Below are the code and all the weights of a small trained network. Each question names an input and a class and asks about switching units off, where a switched-off unit gives its printed mean instead of its output.

import numpy as np


def w(rows, s, z=0):
    codes = np.array(rows[::2]) - 128.0
    scale = np.full(codes.shape[1], s)
    scale[-1] = z or s
    return codes * scale


def f(y):
    return np.maximum(y, 0)


def log_softmax(a):
    a = a - a.max(-1, keepdims=True)
    return a - np.log(np.exp(a).sum(-1, keepdims=True))


def net(x, mask):
    res = np.array(x, float).reshape(1, 5) / 4 @ E
    y = f(res @ A[0][:, :-1].T + A[0][:, -1])
    res = res + np.where(mask, y, B[0][:, -1]) @ B[0][:, :-1]
    return log_softmax(res[-1] @ U[:, :-1].T + U[:, -1])


A, B = {}, {}
E = w([
[48,120,254,149,146,121,164,160],'x0',
[112,127,78,161,218,122,134,200],'x1',
[75,177,134,175,34,151,168,179],'x2',
[154,97,147,223,154,58,128,102],'x3',
[181,237,149,167,166,171,99,66],'x4',
],0.0065)
A[0] = w([
[98,93,150,65,131,119,140,145,152],'neuron 1',
[125,117,139,141,128,130,100,120,201],'neuron 2',
[151,125,116,108,146,139,131,109,103],'neuron 3',
[135,105,158,118,125,119,120,91,97],'neuron 4',
[105,100,119,130,156,103,132,139,77],'neuron 5',
[130,162,40,147,142,140,125,154,186],'neuron 6',
[67,58,160,215,126,88,145,180,197],'neuron 7',
[131,138,99,147,145,138,128,134,141],'neuron 8',
[148,131,130,132,99,118,140,109,213],'neuron 9',
[58,154,137,116,20,156,141,176,221],'neuron 10',
[135,143,118,112,72,126,114,104,157],'neuron 11',
[163,149,141,197,149,117,115,100,219],'neuron 12',
[138,142,106,139,141,131,134,140,152],'neuron 13',
[111,202,200,161,128,154,133,126,252],'neuron 14',
[122,189,181,158,148,144,125,119,116],'neuron 15',
[155,133,114,157,4,117,131,96,225],'neuron 16',
[144,146,132,171,149,117,130,112,141],'neuron 17',
[104,103,149,98,128,129,124,143,171],'neuron 18',
[163,128,125,131,154,137,111,112,103],'neuron 19',
[127,139,109,140,138,129,116,135,136],'neuron 20',
],0.017,0.0019)
B[0] = w([
[165,114,177,124,119,185,99,116,188],'neuron 1',
[130,131,129,105,155,141,123,134,146],'neuron 2',
[123,130,100,142,141,105,99,127,155],'neuron 3',
[168,128,111,114,158,131,144,114,153],'neuron 4',
[124,129,136,157,134,152,132,176,163],'neuron 5',
[176,122,68,70,99,105,110,110,186],'neuron 6',
[108,136,118,190,238,113,103,154,248],'neuron 7',
[151,132,112,117,117,116,144,113,151],'neuron 8',
[158,125,133,114,146,154,108,139,154],'neuron 9',
[2,159,141,101,89,80,185,122,231],'neuron 10',
[119,109,133,144,102,165,114,158,164],'neuron 11',
[161,137,184,113,187,154,143,85,196],'neuron 12',
[145,129,113,120,117,118,136,111,148],'neuron 13',
[82,93,184,124,179,116,166,197,206],'neuron 14',
[105,114,165,149,169,123,159,169,183],'neuron 15',
[85,130,141,157,92,196,35,107,202],'neuron 16',
[141,124,164,118,161,137,143,102,168],'neuron 17',
[132,111,161,103,150,154,104,103,168],'neuron 18',
[115,145,103,123,160,95,126,116,162],'neuron 19',
[128,116,120,101,128,113,125,118,144],'neuron 20',
],0.029,0.013)
U = w([
[145,182,43,85,63,33,126,93,91],'0',
[209,111,146,100,173,100,172,105,160],'1',
[90,131,162,56,2,158,158,142,104],'2',
[67,146,173,199,170,120,138,192,150],'3',
[203,100,113,131,99,204,63,85,196],'4',
[179,107,65,126,108,78,126,179,36],'5',
[152,152,132,188,59,110,191,124,4],'6',
],0.0067,0.0017)

Each question gives the input, the list of numbers given to net, and the class t.
The units are the neurons (one row each of A and B). Each row of codes is followed by its name. A weight is (code - 128) times the scale printed after its matrix; where a second scale follows, it is the last column's (A, B and U).
mask holds one flag per neuron, in row order. A switched-off neuron (its flag False) gives its mean, the last column of its row in B, instead of its output. The means were averaged over made-up inputs and are rounded, as every weight is.
A unit's drop is (log p(t) with every unit on - log p(t) with that unit switched off) / (log p(t) with every unit on - log p(t) with every unit switched off).
The circuit of an input: a set's keep is (log p(t) with only the set's units on - log p(t) with every unit switched off) / (log p(t) with every unit on - log p(t) with every unit switched off). Starting from the 12 units with the biggest drops (on a tie, the unit counted first), units are removed one at a time, each time the one whose removal leaves the highest keep (on an exact tie, the one counted first), for as long as the keep stays at least 0.8.
units of the circuit, in order: the units of the circuit, biggest drop first
most important unit: the unit with the biggest drop
k most important neurons: the k neurons with the biggest drops, biggest first
drop of u: that unit's drop, to one decimal
input [3,-6,-3,6,7], class 1: units of the circuit, in order : (neuron 12)
input [6,1,-7,-8,2], class 1: units of the circuit, in order : (neuron 10; neuron 16)
input [-6,3,-6,-4,-5], class 5: 2 most important neurons : (neuron 16; neuron 10)
input [1,2,-5,-7,-8], class 4: units of the circuit, in order : (neuron 1; neuron 14)
input [-5,1,-8,4,-3], class 1: 2 most important neurons : (neuron 10; neuron 16)
input [-7,7,7,3,2], class 0: 2 most important neurons : (neuron 6; neuron 1)
input [-8,2,4,-1,8], class 4: 2 most important neurons : (neuron 10; neuron 16)
input [4,1,-8,8,1], class 1: 2 most important neurons : (neuron 10; neuron 12)
input [-8,4,-3,-5,-8], class 4: 2 most important neurons : (neuron 10; neuron 1)
input [-3,-1,-1,-2,-3], class 4: 2 most important neurons : (neuron 10; neuron 14)
input [-3,-3,8,0,1], class 2: drop of neuron 7 : 0.3
input [-1,6,-3,-4,-2], class 4: drop of neuron 10 : 0.5
input [-7,-4,6,6,3], class 4: drop of neuron 3 : 0.0
input [-6,-8,4,-5,-7], class 2: drop of neuron 10 : 0.2
input [-6,8,3,8,-4], class 1: most important unit : neuron 6
